Below are the code and all the weights of a small trained network. Each question names an input and a class and asks about switching units off, where a switched-off unit gives its printed mean instead of its output.

import numpy as np


def w(rows, s, z=0):
    codes = np.array(rows[::2]) - 128.0
    scale = np.full(codes.shape[1], s)
    scale[-1] = z or s
    return codes * scale


def f(y):
    return np.maximum(y, 0)


def log_softmax(a):
    a = a - a.max(-1, keepdims=True)
    return a - np.log(np.exp(a).sum(-1, keepdims=True))


def net(x, mask):
    res = np.array(x, float).reshape(1, 7) / 4 @ E
    y = f(res @ A[0][:, :-1].T + A[0][:, -1])
    res = res + np.where(mask, y, B[0][:, -1]) @ B[0][:, :-1]
    return log_softmax(res[-1] @ U[:, :-1].T + U[:, -1])


A, B = {}, {}
E = w([
[130,116,117,134,133,139],'x0',
[147,5,161,146,75,80],'x1',
[127,124,119,136,124,134],'x2',
[15,78,97,93,157,91],'x3',
[124,131,125,135,119,130],'x4',
[142,129,96,18,48,168],'x5',
[125,136,130,129,120,122],'x6',
],0.017)
A[0] = w([
[71,147,99,96,130,128,112],'N0',
[98,58,213,218,121,72,180],'N1',
[170,186,80,67,133,152,179],'N2',
[108,181,85,78,107,180,133],'N3',
[147,108,148,66,92,112,65],'N4',
[45,64,162,169,152,55,100],'N5',
[64,150,62,107,152,146,99],'N6',
[147,120,151,104,201,116,149],'N7',
[162,48,124,46,10,117,2],'N8',
[187,185,104,143,124,141,191],'N9',
[222,86,151,162,138,174,203],'N10',
[178,110,164,85,103,127,151],'N11',
[169,135,113,147,149,168,178],'N12',
[87,214,123,175,191,136,216],'N13',
[109,138,99,66,142,189,95],'N14',
[11,104,104,102,141,105,134],'N15',
[123,185,107,164,219,123,218],'N16',
[164,170,160,106,86,202,155],'N17',
[159,78,112,125,92,107,100],'N18',
[182,130,196,173,115,147,232],'N19',
[115,118,90,94,116,124,80],'N20',
[3,94,104,85,160,100,136],'N21',
[55,97,119,126,166,77,123],'N22',
[96,182,143,199,173,130,205],'N23',
[70,136,115,113,133,143,117],'N24',
[127,166,125,73,123,171,170],'N25',
[139,175,124,93,120,195,181],'N26',
[99,149,90,101,128,63,123],'N27',
],0.014,0.0067)
B[0] = w([
[90,96,137,117,173,99,184],'N0',
[229,75,121,213,87,108,241],'N1',
[167,143,55,141,145,95,215],'N2',
[141,127,73,123,198,44,208],'N3',
[75,130,124,112,126,164,175],'N4',
[196,52,64,165,109,126,228],'N5',
[83,124,149,72,169,103,198],'N6',
[171,130,137,118,124,170,157],'N7',
[50,144,140,45,63,243,242],'N8',
[185,149,61,141,119,164,200],'N9',
[137,195,160,167,78,106,211],'N10',
[162,163,112,144,115,178,181],'N11',
[129,139,112,170,55,143,173],'N12',
[43,100,128,100,74,214,240],'N13',
[133,135,153,102,180,70,189],'N14',
[116,64,118,64,165,110,235],'N15',
[75,127,159,96,100,244,229],'N16',
[172,115,2,172,123,130,203],'N17',
[107,149,162,142,79,156,177],'N18',
[133,202,186,209,85,120,209],'N19',
[106,129,192,111,137,109,161],'N20',
[95,67,106,73,173,111,253],'N21',
[167,30,61,142,125,137,208],'N22',
[96,158,160,147,81,197,219],'N23',
[84,99,127,93,197,113,174],'N24',
[157,143,35,148,160,79,195],'N25',
[139,127,19,129,141,104,204],'N26',
[83,75,120,127,154,135,172],'N27',
],0.0097,0.022)
U = w([
[103,197,153,122,107,195,253],'0',
[190,80,83,142,156,82,168],'1',
[69,64,170,79,147,185,39],'2',
[81,136,147,84,201,4,57],'3',
[188,144,245,189,119,56,88],'4',
],0.014,0.0028)

Each question gives the input, the list of numbers given to net, and the class t.
The units are the neurons (one row each of A and B). Each row of codes is followed by its name. A weight is (code - 128) times the scale printed after its matrix; where a second scale follows, it is the last column's (A, B and U).
mask holds one flag per neuron, in row order. A switched-off neuron (its flag False) gives its mean, the last column of its row in B, instead of its output. The means were averaged over made-up inputs and are rounded, as every weight is.
A unit's drop is (log p(t) with every unit on - log p(t) with that unit switched off) / (log p(t) with every unit on - log p(t) with every unit switched off).
most important unit: the unit with the biggest drop
top k neurons: the k neurons with the biggest drops, biggest first
drop of u: that unit's drop, to one decimal
input [4,-2,0,1,5,-8,-8], class 2: most important unit : N13
input [-1,8,2,4,8,0,3], class 1: top 3 neurons : N1, N5, N13
input [-6,-6,-1,-8,-7,1,-6], class 1: top 3 neurons : N17, N8, N2
input [-2,-4,-7,-6,8,1,8], class 1: top 2 neurons : N8, N17
input [-3,8,6,7,-2,0,-5], class 1: top 4 neurons : N1, N5, N13, N16
input [7,-4,5,1,1,-7,-6], class 2: top 2 neurons : N13, N10
input [5,0,5,-6,-3,0,-5], class 0: top 2 neurons : N1, N5
input [8,8,-7,8,1,0,4], class 1: top 3 neurons : N5, N1, N13
input [-3,1,-5,-4,1,-6,-3], class 4: top 2 neurons : N8, N1
input [8,-7,-1,0,-5,7,-4], class 1: top 2 neurons : N17, N2
input [0,-4,-7,4,-1,1,1], class 3: drop of N8 : 0.2
input [-5,3,5,5,-5,0,-6], class 1: drop of N5 : 0.8
input [-6,2,3,-4,-6,5,0], class 0: drop of N3 : 0.0
input [-3,0,1,3,8,8,-3], class 3: most important unit : N3
